Each row is followed by its band, which names the range that a hidden value of the row falls in. A new part has a new value, new ranges and new names.
(in the rows, 128 means zero)
134,140,130,113,124,108,119,134,106,120,142,92,121,112,95,123,148,101,143,126,98,176,148,169,133,167,108,107,63,174,156,168,114,67,94,179,175 : [34]
144,125,153,110,151,137,112,129,137,125,99,146,133,176,153,124,119,117,79,159,138,121,135,104,126,115,146,141,158,133,104,138,126,151,171,116,88 : [32]
141,136,163,127,161,132,100,125,107,125,67,183,117,92,47,132,110,111,110,153,143,102,113,87,130,109,161,134,165,107,76,169,154,124,167,53,66 : [29]
134,132,106,107,133,120,105,135,116,121,128,116,144,130,175,101,137,94,147,152,122,145,146,145,114,148,116,113,94,166,137,146,70,104,138,157,152 : [29]
144,135,149,120,149,122,101,128,101,126,107,149,123,97,89,130,124,114,128,143,126,122,124,136,131,139,141,118,119,142,112,152,138,95,138,109,112 : [35]
134,129,147,116,142,122,113,128,110,128,130,124,127,130,143,132,129,120,119,130,116,130,133,153,135,145,130,120,101,152,133,128,143,101,126,144,129 : [34]
138,131,151,106,154,119,104,128,103,125,137,127,130,131,125,129,128,112,116,141,116,131,140,154,131,149,134,113,97,173,129,140,137,93,133,150,135 : [34]
119,128,121,114,112,122,130,132,155,121,134,78,127,192,160,125,145,127,98,134,111,178,160,146,128,142,109,134,105,151,162,141,108,133,113,203,168 : [35]
135,119,116,123,139,140,97,125,120,134,104,147,150,126,187,114,116,125,133,142,141,86,124,112,117,116,137,128,144,128,118,96,103,149,165,113,96 : [29]
